[ 19 -27   9 -29   4  -9   4  10   6   0  -7 -19  -3   5  10   2   1 -12
   5  19  -4 -29   5 -15  37   4   3  -7  -5  -6  -7   8   1  -2  18   4
  23  11  -8 -12  -6 -12  -7   8  -8  -6  -4   2 -11  -1  -2   4  -6  -3
 -12  31  -4  13   2  -4   6 -23   2   0  -1   7  -3   3   4   3  14   0
  -7   4  12   7  -2] : <80>
[  6   8  11  -8   9  -3   2  14  -1   0  -4   2  -1 -16  -8  -3  10  -9
   0  21   3 -18   5 -15  30  -1 -36  -3   5   3  -1   3  -7   2  -4  -2
  28  12   3 -10  -6 -15  -2   7  -6   1 -16   3  -2  -6  -4  24   5  -7
   0  24  -5  -8  -2  -1   4 -20   7 -34   1   5   0   1  -8   0   4   0
  -7  -1  -1   0   0] : <79>
[ -5  13   5   3   6  -1  -7   9  -1   1 -13  -6 -18   5 -21  -2  -2 -13
  -6  12  10  30   3 -16  34 -13  -7   0  -1   4 -13  -3   5   1   4 -12
  29  25   0  -8  -8 -11  -7   5  -5  -1  -3   2  -1 -14  31   7   6   9
   0  30 -12   3  -2   5   2 -25  -2  20   2  -1  -1  -2  -4   7   7  -2
   0   1   5  -1   1] : <79>
[ 22 -51   3   5  14  -7 -16  16 -24   4 -19 -29  22  -1   5  -7  -6 -12
  20  38  -7 -51   3 -14  20   7  27  -5   5 -16  16  15 -13  -7   3  16
  36   0  -7   3 -22   2  -5 -17  13  -4   3 -16 -12  -6  -6  11  -8   4
 -30  18 -12  12   1  35  12 -42   7  -4 -14  -3 -18   1  -6   3   6  -9
 -14   7   2  -5   6] : <80>
[ 12 -15   8   0   1   0   0   7   0  -1  -3 -10   6   4   8 -12  -3  -9
   1  27   0 -31   8 -16  29   1  -4  -9   0   2   0   1 -13   0  -4   8
  22  19  -6 -13 -10  -9  -6   6  -5  -8  -5  -4  -5 -11  -1   4  -4  -1
  -9  32  -5   4  -3  11   5 -24   3   2  -1   5  -7  -5  -7   6   5   1
  -4  -2   3  -3   0] : <80>
[  2  -7   4 -11   9  -3   9 -17   2   0   8   0   9   1   6 -12   5  -9
  -1   5  10 -16   1   3 -19  -8   0  -4  -2  -1   7   2   2   1  -3   2
  10  -4   4 -26   1  -9   0   2   2  -7  -3  -8   9   1  -5  -3   0   0
  -6   9  -1   0   1   8  -3  -1   6   7   9   3  10  -2   1   2  11   0
  -5  -4   1 -13   7] : <83>
[  4  15  13 -14 -11  -6   5  17   2  -1  -2   0  -1   3  -5  -8  -3  -5
  -1  25  -2 -17  12 -15  22  -4 -12  -3  -2  -5  -7   4   0  -1   0  14
  18  12  -1 -27  -3  -5  -9  14 -11 -11  -8   4   0  -5 -30   6  -4  -5
  -9  38 -11  -6  -1   4   3 -23   8  11   5   2   2  -7  -7   7   9  -8
  -4  -5   8  -4   2] : <80>
[ 21  17  -7  -5   0  -8   1   5   2   5  10   9  23   1   0  -6   4 -13
  -4  15  10 -49   4  18  -9  -4 -18  -2  -8  -5   1  -4  -1   2  -1  11
  51  17  17   4  16 -22   3   5   7 -13 -22  16   2   8  -6  -4  -6  -2
 -13  38  -7 -25   1  -5  19   5   0   7   0  -5  24   5   4  -9  10   2
 -16   0   2  22  -8] : <85>
[ -5   6  -3  -3   2   2   2   2  -3   3  -1   1   6  -8   3   0   1   6
   3   2   6  -5   3   6  -6  -2 -10   5   8   1   2  -5   0   8  18   0
   0  -2 -11  -3   0   2   0   1  -2   1  -5  -2  -3  -3   0   1 -10  -2
  -1  -4  -3   4  -2  -3  -1  -3   0   2   2  -4 -10   3  -4  23   6   2
  -3   1  -4   2  -1] : <83>
[  2   2   6  -4  -4   3   2   5  -4  -9   0  -2  -3   4  -1   9  -1  -7
   6  13   3   2  -2  -5   3  -1  -1  -1  -5   1  -2   9  -1 -14  -1   5
   9   4  -4  -8  -3  -1   7   3   4  -4  -7   5  -1   4  -3  -4  -7  -4
   7  21  -2  -9   4   2   2  -1   0   4   8   6   2   6   0  -1   2   5
   0  -5   1   1  -8] : <79>
[ 13  17   1   4  13  -4  -2   9  -2   6  -1   2  10  -3 -11  -8   3 -12
  -3  19  16 -37  -1   1   9 -10 -27  -4  -6  -4   4  -7  -2  -1  -2   1
  -1  28  -5   4   6 -11   3   3   3  10 -18  14   5 -10   1   4  -2  -7
 -11  40  -2 -19  -4   1   3 -12   5   0  -5  10  10   0  -5   0  10   0
  -9   1   4   8  -4] : <85>
[ 19  18   0  -2  -2  -5   3  11  13  -4  -3   9   9   6  -5  -5  -4 -14
  -4  19   5 -24   0   3  13   1  -8 -10  -5   1  -5   2  -5   2   9   7
  35  19   3 -13  12 -21  -1   8  -4   4 -23  10   4  -3   1  -2  -1  -6
 -14  45  -8 -13  -8   5   1 -16   1  -1   8   4  14  -4  -3   9  11   5
  -7  -1  -4   9  -3] : <85>
[ 18  33 -14   2  20  -9 -11   5   6  12  -1  13  15  -1 -19  -4   4 -18
   1  11  18 -26   0  12  -4  -6 -26   4  -9  -4   6  -8   9  12   2  -1
  47  32   1  12  15 -23  -2  -5  10  27 -21  19   6  -1  -3   1  -3   6
  -9  42  -4 -29  -4   5  -3  -8   4   5 -17   3  32   1   5  -2  16  -2
 -16   6   9  23 -16] : <85>
[ 10 -13   8   4   0  -8  -7   4   0  -3   6   0   6  -2  12  -5   7  -1
  -3  20   4  -8  -1 -17  19  -8  11  -1 -11   1  -2  -1  -7   2   4  -5
  11   8   2 -12   3 -12   1   7  -3  -6  -3   3   0  -2  -1  -3   1  -8
  -3  15  -9  -3   8   5   4 -12   2   1   1   9   3  -2  -4   6   2  10
  -1  -4   2  -6   0] : <79>
[  3   9  11   6   5  -4  -5  11   4   6  -7   2 -10  -3  -3  -6  -2   0
  -6  20   8   4   6 -13  43  -6  -1  -3   0   1  -1   0  -7   4  -4   2
  31  25   1 -19  -4 -22  -5   8  -5  -7  -9  21   0 -13  -5   5   1 -11
   5  24  -7  -5  -3 -15   1 -23   8  -1   2   9  18   2  -1   5   9   6
  -5   1  13  -6   1] : <80>
[ 10  17  -4  -2   2  -7  -5   7   4   9   1 -21   6  10  -1  -2  -3  -9
  -5  13  12  -4   4   3  -8   1 -15   1  -5   1   0  -5  -3   7  -2  13
  31  23   1  -3   8 -20   7   9   5  10 -13  14   0  -4  10  -4  -9  -5
 -14  42 -11 -14  -1  -1   2  -7   1   2  -9   8  20  -2  -1   3   9   0
  -5   5   0  20  -1] : <85>
[ 17   2  -4   1   6  -5 -11   0  -1   2  -1   5   1  -1 -13   1  -6  -2
   1   2  10 -49  -1  12  -3   1  10  -1  -5  -8   5   0  -2   1  -1 -15
  10  -4  10  13   1  -5   2  -1   0   9   0   1   1   8  -7   6   0   0
   3  -1  19  -9  -3   1   5  -5  -2  -9   4  -5   3  -2 -10   1  -5  -1
  -8   5  -9  14  -9] : <74>
[  3   4  19   2  -2  -3   2   8   1   4   0  10  -8  13  23 -10  -1  -7
  -1  23   5 -23   5  -5  24  -1  -5  -9  -4  -3   2   4  -3   2   3  -4
  17   9  -5 -13   2 -14   4  -2  -7  -6  -8   1   0   5   3   0  -1  -3
  -3  22 -11  -1   3   2   1 -13  14   7   3   3   3   7 -13   8   7   1
 -16  -5  -1 -12   3] : <79>
[ 14 -20   9   5   0  -7  -5  10  -2   0 -11   4  11   3   6  -3   2 -14
  12  29  -6 -48   2 -16  30   3   2 -17   7  -4  -1   6 -12  -5   6  15
  19  17  -2  -5 -13  -8   1  16  -9  -9   0  -4  -6 -12   0   5   3 -12
 -20  26 -20  10   3  18   2 -27   8  -6   0   3 -12   2   0   5  12  -4
  -3   4  16  -7   2] : <80>
[ -1 -18   6  -5  -1  -7   4  -2  -2  -1   9  -4  18  -2  27  -5   2  -8
  -3   8  -4 -35   3  -1  -3   2   9  -5  -3  -3   3  10   0   4   0  -4
  -1   4   3  -4   0  -6   1   1  -1   1  -5 -18   3  -1   2  -6   7   6
   3  -5   5   3   6  -2   3  11 -20   2  -1   4  -4   1 -13  -5  -4   1
  -8  -7   2 -13   0] : <83>
[  6 -13  19  -5   0  -8  -1  -2   2  -4   0 -10  -2  -1   2 -13   0  -5
  -3  15   5 -18   1 -10  33  19   5  -9  -4  -7  -2  -2  -4   5  -9 -16
  10  15  -1 -10  -4   0  -8  16  33  -3  -7   5   1  -2   5  -2  -7  -2
  16  15  -7  -1   0   1   1  16   2  -7  -3   7  10   1  -5   0   3   1
  -1  -2   1   0   0] : <79>
[ 14  -4   9  -5  -1  -5  -4   2   2  -2   1  -2  13   5   6   3   5  -4
   7  16  -3 -47  -4   4  17  -1   6  -8  -2  -6  -1   5 -10   3   1   9
   0  -2  -4   6 -30  -1  -6   3  -1   0  -4  -6  -2  -1   1  -1   1  -1
  -4   8   2  -2  -4 -12  -2   0  -1  -5  -2   2   4   5 -10   0  -1   3
  -5   5  -1  -4   1] : <79>
[ 22 -38  -3  12  -1   1 -13  12   0  -2 -27 -28  12   0   5  -4  -6  -7
  10  35  -2 -42   0 -19  15  -1  -2  -5  -1  -7  14  13 -20  -5   7  27
  16   9  -8  -2 -13   6   4  11  -3  -5   7  -2 -16  -6   1   8   2   2
 -28  30 -12  15  12  33   3 -47   3  -6 -10  -3 -20   8   2   4  12 -13
 -14   2   5   3  11] : <80>
[ 10  -6   9  -1  -2  -6  -9   7   3  -1  -6  -4   4   1  -1   4  -4  -5
   5   8   4 -33  -3  -7  12  -4  17  -2  -2 -10  -1   2  -6   2   2  -1
  -3   5   0  -1  -3  -5  -1  -2  -5  -1  -2  -7   4   1  -2   5  -2   4
  10 -14  10  -4   3   0   4  -3  -2   0  -4   8  -2   6  -4   4  -7   8
 -18   0  -4   8 -10] : <74>
[  3 -21  29  -2   6  -4 -17  -7   5  -4   1  -1  -1  -3  -6  -5   2  -8
   2   0   5 -23   1  -9   9  -1  32   4  -1   3   8 -15  -1   5   1   1
   6   4   6   6   5 -13  -1   7  -6   0  -4  -3   5  -2  -1   0   8  -3
  11  -8  -3  -7  -2   2  -2  -6  -4  -5   2  11  11  -1  -7   1  -2   6
   1  -5  -3   3   3] : <74>
[ 24 -39   7   5   8  -6 -13  13   3   5 -23 -21  24   4   4  -4 -13 -25
   5  27   0 -51   7 -20  22   0  17  -7  -4  -4  16   6 -13  -9  12  10
  27  15  -7   2 -17  -3  -1  13  -7  -5   0 -15 -16 -12  -4  14   1  -3
 -25  13  -6  10  -3  26   7 -41   4  -9  -3  -2 -16   6  -8  -1 -51   2
 -11   5  -4   7   3] : <80>
[  8 -22  10  10   4 -11   3  13   3   3 -13 -11  -2   7  -7  -6  -5  -9
   7  23   7   3   1 -20  24  -1   4  -5   2  -3   6   6 -21  -1   4  15
  30  10  -3  -2 -10  -6  -2   5   1 -23   0   2  -7 -19   7  16   3  -7
 -18  35 -11   4   0   7   4 -32  -6   2   0   1  -2  -3  -5   1  11   0
  -4   8   7  -2   4] : <80>
[ 10 -39  14 -11  36 -12   1 -10  -7  -7  12  -3  13  -3  32   0  10  -9
   2   4  13 -25  -5  -2 -10  -3  20  -4 -10   9  10   0   2  -4 -32   5
  19  -7   1 -21  10 -15   3   2  10  -4  -9  -1   3   0  -8  -7  -2 -10
  -2 -17  11   0  -2  -2  -7   5   1  16  11  10  19   0  -5   4   7   9
 -14  -1  13 -11   6] : <83>
[ 27  18 -11   9  18  -4 -20  12   5  15  -3   6  23   1 -21  -5   2 -15
  -3  11  28 -49  -1   7  -1 -14 -20  -2  -8  -3  18 -11   2  20   1  -2
  38  36   7  12  18 -20  -3  -5  10  31 -29  12   7   4  -5   4  -2   9
 -14  44  -1 -33   1  -3   6  -3   1   8   8  -9  31  -4   1   3  -5  -8
 -15   3  10  19 -10] : <85>
[ 14 -13   1   8   7  -1  -4   5   6  -1 -18 -11   0  -4  -4   5  -8  -9
   4  24   0  -9  15 -17  35   0  -3   5  -2  -3   3   1 -10  -2  10  10
  22  21  -9   1  -7 -11   0   6  -2  -2  18  -6  -5 -28  -4   8   4  -6
 -11  37 -10   1   3  20   3 -51  -1   1  -3   9  -4  -2 -24   3  10   2
  -5   5   9   4   1] : <80>
[ 36 -23   1   2   2  -4  -5 -51   1  -6 -27 -15  11  -2  10  -6   1  -6
   7  22  -1 -42   6 -14  25   7  21  -7   3  -3   7   7  -5   3  -1   8
  22  11  -6 -11  -4 -10   0  13 -12  -3  -3  -1 -10  -9  -6   8  -1  -1
 -14  23  -6   9  -1  13   8 -27   3  -4   1   4 -20   2 -10   5   6   0
  -7  11   0  -5   4] : <80>
[ 16   2   3  -4  12  -1 -19   3  23   8  -4   6   8   5 -29  -8  -8  -8
   2   8  16 -51   1   6   0  -8  10 -36 -14  -4   2  -7 -22   3   3 -17
  10  -4   3  20   0 -15   4   2  -5  16   1   6   3   9  -4  10  -5  -4
   7  -5  -5 -23  -1  -2   5  -9  -5 -10  -6  -4  12  15 -13  -4  -2   4
  -2  13 -15  16  -9] : <74>
[ 16  20   1   2   2  -3   3  10  -4  10   7   4 -13  10   2  -7   3  -1
  -5  14   7  22   1 -10  22  -5 -11  -9  -9   1 -12  -3  -6  -5   3   0
  18  21   1 -21  -4 -14   2   5  -4  -4  -9   6  -6 -10   4   4  10  -1
  -6  39 -14   2  -1   1   3 -25   0   8   3  19   1   4  -3   6  19   3
   0  -5   4  -1   2] : <79>
[  6  36   7  -9  -4  -1   6   9  16   2  -1   9  -5   5   3  -4   4  -5
   0  22   3   8   5 -10  10   6 -14  -9  -6   3   1   4  -5  -2  -1  13
  16  13  -5 -14  -4 -15  -3  10  -5  -4  -2   9  -2 -11   4  -3  -2  -7
 -11  31  -7   0  -4   9  -4 -18  11   1   6  -1   6  -1   3  -1  15 -13
 -18   0  11   4   7] : <85>
[ -3  -4   6  -2  -2  -2  -7   1  -7   0  -2   5   3  -4  -6  -4   6  -8
   0  11 -15 -34   0   3   6   5   5   0  -1  -3   2  -2  -4   3  -2 -10
  19  -1   0   2   1  -6  -4  -4   6  -4   4   0   0   1  -5   4  -3  -6
   5  -5   0  -2  -3  -1   1   1   4  -5   3   4   0   1   9   4  -1  -5
  -6   1  -6  -2 -11] : <74>
[ -5   4   0   5   9   9  -1  -5  -2   2  -5   3  -5   0  -6  -3   0  -5
  -2 -18   7  45   0  -5   8   1  -5  -4  -2   1   1  -4   1   1   2   6
  13   3  -9  -5  -2  -6  -1   3   0   0  -7   6   0  -6   1   1   2   2
   4  11  -7   7  -4   1  -7  -6   1  27   8   2   9  -3   6  -1   3   1
   6  -9   4  -3   5] : <83>
[ 33 -51  21 -35  14 -23   0   8  -1  -3  28   8  51   2  51  -4  12  -9
  17  47  -5 -51   4   6 -10  10  40 -17 -18 -11   5  11 -15   6  -8 -17
 -20 -21   2  -9  13 -10  -1   5  -4  -8 -20 -29   9  12 -14 -15 -12   0
   7 -26  22 -11  -3 -15   2  45  17   3  -1   8  -8   1  -7   9 -14   4
 -31  -1  -5 -12  -6] : <83>
[ 25  -7 -21  -5  25  -2 -23  11  19  17   1   8  27  -5 -21  -3 -18 -19
   1  10  29 -51   4  14 -18  -9 -26  -2 -11  12   9 -15   3  13   3 -15
  39  29   9  17  24 -20   1 -10  10  35 -30  17  11   5   1   2  -6   2
 -14  35   1 -39  -1   0   6   0   4   0  -8  -9  27  -6 -14  -4  13  -8
 -23  17  11  23 -15] : <85>
[  2   1   8  -7  -2  -2  -4   6  -3   4   3  15   8  -3   1   1   0  -2
  -1  10  -1 -48   0   1  -4   7   2   4   6   2  -4  -3   0   2  -3  -2
  -9  -7   2  -1  12  -6   0   2  -6 -11  -6  -6   2  -2  -2   0   8   8
  -7   6   4  -9  -7  -2   0   1   1  -2   0  -4   0   0   1  15   1   1
  -7  -3   1  -7  -2] : <83>

[  5 -18 -14  12   3 -12 -12   4 -20  -3  -2  10  19  26  15  19   3 -12
   6  34  39  12   5 -32  -6  24   1  26   0 -32  -5  14 -26 -15  14  16
  -5 -11 -14  18 -14 -14   6   9 -23   5 -13  -6  42   7   9 -14  10 -27
  -2  30  13  10  -5  -2 -21   7   7 -24  18  11 -14 -12   1  -1 -27 -11
  10   7  11 -20  17] : L
[-33 -32  16 -15 -29  -6   1  -6 -39 -24 -18   2  -9  44  -1 -23  11   7
  22 -22   6 -10 -10  -3 -12  25  14 -25  11  42  37  36 -16 -11   8   4
  14   6 -11  11  40   2  36   3  18  28   5  16  -9  -7  -7  15  -2   1
 -15  -3 -19 -19 -31  -8   4  26  -5  -8  33   3 -25 -10   6  11   2  46
 -16 -24  18 -13   3] : E
[-15 -13  12   1  -3   0   2  -5 -26 -14  -9  -3   4  22  -2  -9  26  18
  -8   7   0  -3   2  -7  -4   4   2 -19 -23   3  12  13 -26  -2  12  -7
  -4 -11 -27  10  20  21  21  -5   5  15  20  -3  -5 -26   6   2  -8  -8
  -5  32  -3   3 -20 -15   6   0   4 -26  29  16  -6 -14  -8  16 -10   6
 -12  -6  15  -1  -7] : A
[ 31  -7  -9  18   4 -10   5  -7  12   1 -16   5  10   3   9  -1  -8 -10
 -15  22 -20   0  -2 -17   6  -5 -12  11 -14 -22 -15  -8 -20   3  -2   2
  -7 -14 -10  -2 -19  10 -18  14   5   5 -21  -6  21 -11   8 -17 -21   4
   8   3   8  -5  14  -3  -2   4  -3  -7   7   0   3  18 -12  -7  -3 -27
   3   7  -2   1   8] : A
[  7 -15  -4   8 -19  16 -14 -19  -7  -3  -8   1   9  -6  -9   2  10  -1
 -11   0 -12 -18   9  -8  -3 -11  -3   5 -61  17  -2  15  -7   5   0  -3
  -8  -8   2  -9   9  11   2   5  -2  21  -4   3   6  -8  -3 -16 -10   2
  -6 -12  -3 -11  -7   4 -15  -1  -5 -14   5 -10   3  14 -12  -6  -1  -6
  -7   4   1 -16   7] : T
[ 18  -1 -19  10  10  -9  -5   6   5   7   2   7  13  10  10  18  -9 -11
  -4  26  15  15   3 -23  10   5  -7  21  -3 -33 -15  -8 -15 -10   4  10
  -9  -3  -4   7 -21  -9 -15   8  -9  -1 -16  -7  39   7   7 -15   2 -12
   4   5  12   7  15   3 -13   2  10  -8  -5   3  -1   3  -4  -3 -10 -31
  18  12   5 -10  14] : L
